Below is a small trained network, with its code and all its weights. Each question gives an input and a class and asks what happens when units are switched off, that is, made to give their printed mean instead of their output.

import numpy as np


def w(rows, s, z=0):
    codes = np.array(rows[::2]) - 128.0
    scale = np.full(codes.shape[1], s)
    scale[-1] = z or s
    return codes * scale


def f(y):
    return y / 2 * (1 + np.tanh(0.7978845608 * (y + 0.044715 * y**3)))


def log_softmax(a):
    a = a - a.max(-1, keepdims=True)
    return a - np.log(np.exp(a).sum(-1, keepdims=True))


def net(x, mask):
    res = np.array(x, float).reshape(1, 6) / 4 @ E
    y = f(res @ A[0][:, :-1].T + A[0][:, -1])
    res = res + np.where(mask, y, B[0][:, -1]) @ B[0][:, :-1]
    return log_softmax(res[-1] @ U[:, :-1].T + U[:, -1])


A, B = {}, {}
E = w([
[193,150,134,180,81,86,131,87,135,181,183,33],'x0',
[169,105,191,75,43,130,163,68,180,132,73,173],'x1',
[232,149,130,155,174,87,83,140,156,76,112,180],'x2',
[108,202,51,59,72,73,148,177,159,99,103,108],'x3',
[182,124,11,108,124,176,173,95,101,119,171,166],'x4',
[122,82,98,207,144,104,216,157,171,119,87,122],'x5',
],0.011)
A[0] = w([
[187,124,127,142,136,102,106,118,149,113,93,164,93],'n0',
[161,95,162,103,35,126,158,69,170,136,68,178,56],'n1',
[167,153,132,124,124,107,145,99,110,146,156,89,46],'n2',
[122,155,151,50,166,196,79,141,68,94,88,160,112],'n3',
[145,93,144,168,136,180,127,120,137,163,149,155,72],'n4',
[124,195,100,86,89,89,135,183,156,108,120,137,65],'n5',
[162,149,141,202,116,119,153,86,167,172,172,35,3],'n6',
[107,155,99,146,191,133,100,177,54,112,192,83,68],'n7',
[105,138,97,153,166,139,96,164,116,146,131,91,65],'n8',
[97,117,181,142,116,93,89,161,149,108,85,101,54],'n9',
[119,146,89,170,178,109,119,162,95,124,121,130,96],'n10',
[118,191,62,84,81,94,112,164,139,69,95,73,10],'n11',
[128,98,145,156,170,158,91,78,113,145,140,135,77],'n12',
[246,152,130,146,175,82,98,153,159,111,102,174,37],'n13',
[181,120,28,94,133,186,150,93,97,146,174,168,79],'n14',
[174,128,149,143,103,77,182,112,130,157,147,97,71],'n15',
[174,135,123,150,105,105,103,111,127,161,159,94,73],'n16',
[94,122,113,123,175,169,147,157,143,86,62,164,80],'n17',
[149,157,139,132,102,125,96,112,122,152,153,99,133],'n18',
[127,79,133,147,142,156,103,83,123,120,100,134,32],'n19',
[73,78,147,115,155,138,170,160,120,94,113,219,35],'n20',
[69,88,128,105,73,167,189,123,95,188,128,115,137],'n21',
[125,83,116,178,159,138,199,157,174,91,93,98,78],'n22',
[159,160,140,125,158,86,126,127,107,112,139,165,81],'n23',
[134,63,120,159,104,82,206,128,175,130,82,154,49],'n24',
[163,121,82,143,114,149,160,93,100,124,126,167,53],'n25',
[112,163,152,119,115,120,84,161,164,139,137,106,68],'n26',
[103,145,87,142,159,102,63,151,129,162,153,133,39],'n27',
[150,78,186,156,151,143,117,125,84,135,167,153,81],'n28',
[140,156,156,70,80,155,70,56,145,128,135,148,105],'n29',
[95,155,200,136,164,98,93,136,136,156,105,115,78],'n30',
],0.013,0.0044)
B[0] = w([
[63,166,140,112,113,89,112,108,84,190,98,172,190],'n0',
[178,91,33,108,150,144,120,177,250,164,120,254,240],'n1',
[118,169,109,120,143,179,121,169,90,70,127,105,171],'n2',
[160,184,135,127,172,168,100,153,73,90,161,46,233],'n3',
[106,142,68,191,84,140,121,89,164,127,104,146,173],'n4',
[131,133,81,233,69,169,155,67,124,124,173,147,215],'n5',
[144,219,105,111,153,160,141,153,120,82,104,135,225],'n6',
[177,112,119,78,130,132,113,109,145,182,113,205,239],'n7',
[152,95,97,70,129,125,121,150,155,175,130,237,185],'n8',
[147,53,124,115,150,67,216,133,171,76,53,77,193],'n9',
[170,103,124,103,120,135,126,153,195,196,116,161,199],'n10',
[107,122,113,203,78,166,157,62,126,142,148,118,228],'n11',
[85,105,116,176,85,151,122,56,156,119,165,138,183],'n12',
[10,198,182,111,133,67,126,146,116,182,116,110,243],'n13',
[127,56,178,90,114,82,190,106,147,68,52,45,254],'n14',
[144,179,62,129,178,164,113,166,138,92,123,132,188],'n15',
[134,172,128,140,176,217,138,192,111,107,130,98,187],'n16',
[138,204,104,139,153,159,112,149,147,87,120,116,208],'n17',
[135,164,126,89,158,132,127,152,133,74,173,60,176],'n18',
[126,129,61,166,94,136,141,122,147,124,148,123,155],'n19',
[165,244,83,146,177,162,163,185,111,80,139,117,213],'n20',
[13,213,178,108,140,33,120,133,124,199,125,147,219],'n21',
[184,85,229,90,105,135,41,105,90,113,230,55,195],'n22',
[91,161,147,111,127,114,127,94,117,143,128,123,169],'n23',
[184,93,192,73,94,135,76,92,69,145,202,92,198],'n24',
[136,82,162,116,149,68,162,132,142,105,63,104,188],'n25',
[129,87,129,127,128,122,137,93,113,122,126,93,169],'n26',
[180,109,115,108,123,95,91,128,165,146,133,191,180],'n27',
[117,122,99,198,67,137,166,53,145,127,164,138,192],'n28',
[193,76,175,93,128,141,90,123,104,177,188,126,212],'n29',
[134,75,119,79,100,99,162,97,120,76,55,86,198],'n30',
],0.0095,0.015)
U = w([
[149,194,110,137,178,175,127,162,127,50,133,116,100],'0',
[176,100,110,99,137,135,118,130,172,162,116,215,80],'1',
[114,123,111,249,78,152,150,49,147,107,154,132,110],'2',
[131,70,144,103,136,90,183,105,144,54,51,83,141],'3',
[18,181,159,101,138,81,111,123,123,179,132,130,163],'4',
[184,109,170,90,125,142,58,98,100,120,214,83,238],'5',
[141,125,135,124,150,137,129,128,143,120,149,128,255],'6',
[102,109,143,169,143,115,119,159,60,125,146,128,31],'7',
],0.012,0.004)

Each question gives the input, the list of numbers given to net, and the class t.
The units are the neurons (one row each of A and B). Each row of codes is followed by its name. A weight is (code - 128) times the scale printed after its matrix; where a second scale follows, it is the last column's (A, B and U).
mask holds one flag per neuron, in row order. A switched-off neuron (its flag False) gives its mean, the last column of its row in B, instead of its output. The means were averaged over made-up inputs and are rounded, as every weight is.
A unit's drop is (log p(t) with every unit on - log p(t) with that unit switched off) / (log p(t) with every unit on - log p(t) with every unit switched off).
The circuit of an input: a set's keep is (log p(t) with only the set's units on - log p(t) with every unit switched off) / (log p(t) with every unit on - log p(t) with every unit switched off). Starting from the 12 units with the biggest drops (on a tie, the unit counted first), units are removed one at a time, each time the one whose removal leaves the highest keep (on an exact tie, the one counted first), for as long as the keep stays at least 0.8.
circuit, biggest first: the units of the circuit, biggest drop first
most important unit: the unit with the biggest drop
top k neurons: the k neurons with the biggest drops, biggest first
drop when u is switched off: that unit's drop, to one decimal
input [3,0,-4,-8,0,-8], class 2: top 2 neurons => [n28; n12]
input [4,0,-3,-4,8,2], class 3: most important unit => n14
input [-6,4,7,3,-4,-8], class 5: top 3 neurons => [n29; n3; n21]
input [-5,6,7,2,0,2], class 4: top 2 neurons => [n13; n0]
input [-5,7,-6,-7,-6,-1], class 1: top 4 neurons => [n1; n11; n5; n14]
input [-5,3,6,-2,-4,3], class 4: top 3 neurons => [n13; n0; n6]
input [-4,-4,-5,5,-5,6], class 5: top 2 neurons => [n22; n13]
input [4,-6,7,-1,8,-5], class 3: top 2 neurons => [n14; n21]
input [0,-6,-7,7,-5,3], class 2: top 4 neurons => [n11; n5; n13; n1]
input [-3,-6,7,-2,-3,7], class 4: top 2 neurons => [n13; n1]
input [1,-4,-4,-3,-1,1], class 1: top 2 neurons => [n13; n7]
input [-8,4,8,1,0,-4], class 0: top 3 neurons => [n3; n20; n21]
input [-8,3,-7,4,8,-5], class 0: top 2 neurons => [n3; n20]
input [3,-7,6,-2,-5,6], class 1: circuit, biggest first => [n10]
input [-1,8,4,-3,-5,-8], class 1: top 2 neurons => [n1; n22]
input [4,4,3,7,2,-7], class 2: top 3 neurons => [n5; n11; n22]
input [6,-8,8,2,-8,-6], class 1: top 2 neurons => [n7; n27]
input [-7,2,-6,8,3,8], class 2: drop when n11 is switched off => 1.0
input [-8,4,3,2,0,4], class 0: drop when n20 is switched off => 0.1
input [8,7,7,6,8,2], class 0: circuit, biggest first => [n15]
input [-5,4,-1,2,-3,3], class 0: drop when n20 is switched off => 0.6
input [0,-5,-3,-1,-6,-8], class 5: drop when n3 is switched off => 0.2
